Below are the code and all the weights of a small trained network. Each question names an input and a class and asks about switching units off, where a switched-off unit gives its printed mean instead of its output.

import numpy as np


def w(rows, s, z=0):
    codes = np.array(rows[::2]) - 128.0
    scale = np.full(codes.shape[1], s)
    scale[-1] = z or s
    return codes * scale


def f(y):
    return y / 2 * (1 + np.tanh(0.7978845608 * (y + 0.044715 * y**3)))


def log_softmax(a):
    a = a - a.max(-1, keepdims=True)
    return a - np.log(np.exp(a).sum(-1, keepdims=True))


def net(x, mask):
    res = np.array(x, float).reshape(1, 8) / 4 @ E
    y = f(res @ A[0][:, :-1].T + A[0][:, -1])
    res = res + np.where(mask, y, B[0][:, -1]) @ B[0][:, :-1]
    return log_softmax(res[-1] @ U[:, :-1].T + U[:, -1])


A, B = {}, {}
E = w([
[161,78,175,149,85,188,171,52,72,53,177],'x0',
[134,122,150,81,107,135,122,121,137,131,109],'x1',
[84,174,69,83,109,94,106,92,90,63,88],'x2',
[72,123,193,171,136,117,239,50,140,164,30],'x3',
[67,102,70,57,157,182,254,231,53,175,127],'x4',
[80,84,156,96,239,134,99,48,109,143,222],'x5',
[35,204,96,125,67,243,90,80,171,176,142],'x6',
[128,120,129,117,137,139,122,132,132,116,113],'x7',
],0.007)
A[0] = w([
[106,214,110,114,105,189,128,104,147,155,159,81],'N0',
[107,127,77,68,150,175,220,184,75,157,145,48],'N1',
[140,93,85,87,78,156,74,200,137,91,184,75],'N2',
[177,95,151,103,151,2,172,178,91,63,126,5],'N3',
[160,67,167,158,73,185,159,73,71,62,161,153],'N4',
[179,166,111,155,63,160,161,172,146,119,95,141],'N5',
[92,122,147,110,163,87,96,167,201,161,93,255],'N6',
[57,119,166,146,99,96,202,100,158,143,74,81],'N7',
[63,120,151,89,183,146,101,104,123,164,201,135],'N8',
[79,144,52,77,91,72,119,75,72,57,83,103],'N9',
[121,148,85,140,83,193,152,117,175,144,123,94],'N10',
],0.0088,0.0059)
B[0] = w([
[27,51,139,130,119,66,168,196,193,61,113,184],'N0',
[176,180,183,190,50,176,74,44,180,98,178,248],'N1',
[127,153,214,167,218,83,55,161,87,116,1,195],'N2',
[43,88,162,122,112,116,153,151,234,77,98,230],'N3',
[132,174,38,89,111,192,116,211,128,131,142,254],'N4',
[194,128,75,109,159,67,228,33,80,122,101,209],'N5',
[147,157,53,82,104,172,117,139,117,144,214,239],'N6',
[80,190,170,171,203,167,41,170,75,161,104,205],'N7',
[167,112,146,115,116,57,217,100,80,123,52,193],'N8',
[208,31,87,149,122,157,74,129,121,191,134,198],'N9',
[86,69,180,131,123,72,168,99,133,140,90,175],'N10',
],0.0088,0.0081)
U = w([
[30,61,157,132,103,90,175,170,245,86,95,56],'0',
[145,140,123,123,131,126,144,130,119,129,130,254],'1',
[107,202,193,167,236,130,71,163,55,127,63,47],'2',
[195,180,172,170,58,142,70,2,212,80,180,89],'3',
[141,146,100,110,120,109,163,132,114,122,143,208],'4',
[188,51,101,142,121,144,142,136,133,198,140,171],'5',
[183,125,109,86,156,66,233,64,64,121,102,93],'6',
[117,185,30,74,119,175,154,220,132,152,168,62],'7',
],0.0082,0.0099)

Each question gives the input, the list of numbers given to net, and the class t.
The units are the neurons (one row each of A and B). Each row of codes is followed by its name. A weight is (code - 128) times the scale printed after its matrix; where a second scale follows, it is the last column's (A, B and U).
mask holds one flag per neuron, in row order. A switched-off neuron (its flag False) gives its mean, the last column of its row in B, instead of its output. The means were averaged over made-up inputs and are rounded, as every weight is.
A unit's drop is (log p(t) with every unit on - log p(t) with that unit switched off) / (log p(t) with every unit on - log p(t) with every unit switched off).
The circuit of an input: a set's keep is (log p(t) with only the set's units on - log p(t) with every unit switched off) / (log p(t) with every unit on - log p(t) with every unit switched off). Starting from all 11 units, units are removed one at a time, each time the one whose removal leaves the highest keep (on an exact tie, the one counted first), for as long as the keep stays at least 0.8.
circuit, biggest first: the units of the circuit, biggest drop first
unit that matters most: the unit with the biggest drop
top k neurons: the k neurons with the biggest drops, biggest first
drop of u: that unit's drop, to one decimal
input [3,1,2,-7,-7,0,-2,6], class 2: unit that matters most => N2
input [1,-1,8,2,-7,5,-8,-6], class 0: top 2 neurons => (N3; N1)
input [6,0,7,6,-2,-3,-6,1], class 5: top 4 neurons => (N9; N0; N2; N4)
input [8,1,7,-2,-3,5,-3,-1], class 7: top 2 neurons => (N4; N1)
input [5,-8,-8,5,-8,7,5,-1], class 1: circuit, biggest first => (N1; N4)
input [8,-3,0,7,4,7,1,-5], class 7: top 4 neurons => (N4; N2; N5; N10)
input [-4,-3,-4,6,2,-3,-5,5], class 2: top 4 neurons => (N7; N4; N0; N9)
input [-8,4,5,6,-7,0,2,7], class 7: top 3 neurons => (N6; N1; N2)
input [-8,-7,-3,3,8,-5,-5,7], class 3: top 2 neurons => (N1; N4)
input [-1,6,-8,-4,-7,7,3,3], class 5: top 2 neurons => (N1; N8)
input [7,-8,-1,2,-5,1,-3,-1], class 1: top 4 neurons => (N1; N6; N4; N9)
input [2,-5,5,-4,7,8,-2,6], class 6: top 2 neurons => (N8; N7)
input [-4,-7,-4,4,-3,8,7,5], class 6: top 2 neurons => (N8; N3)
input [5,5,2,-6,2,-8,-2,6], class 6: circuit, biggest first => (N5)
input [-8,-1,8,5,0,-1,6,5], class 5: top 2 neurons => (N9; N4)
input [7,3,2,-4,7,7,1,-2], class 3: top 2 neurons => (N1; N5)
input [0,-1,3,-4,5,-3,-2,1], class 3: circuit, biggest first => (N1; N4)
input [7,-3,-8,-3,5,6,-8,7], class 0: top 2 neurons => (N3; N6)
input [6,-5,8,3,1,-1,8,-7], class 0: drop of N0 => 1.3
input [-6,-3,-1,6,7,6,0,7], class 3: circuit, biggest first => (N1)
input [-4,0,-4,4,-3,5,0,2], class 6: drop of N3 => 0.2
input [8,3,5,5,1,-4,-1,-3], class 7: drop of N8 => 0.1
input [-3,4,0,-8,3,8,-5,-5], class 2: drop of N5 => 0.3
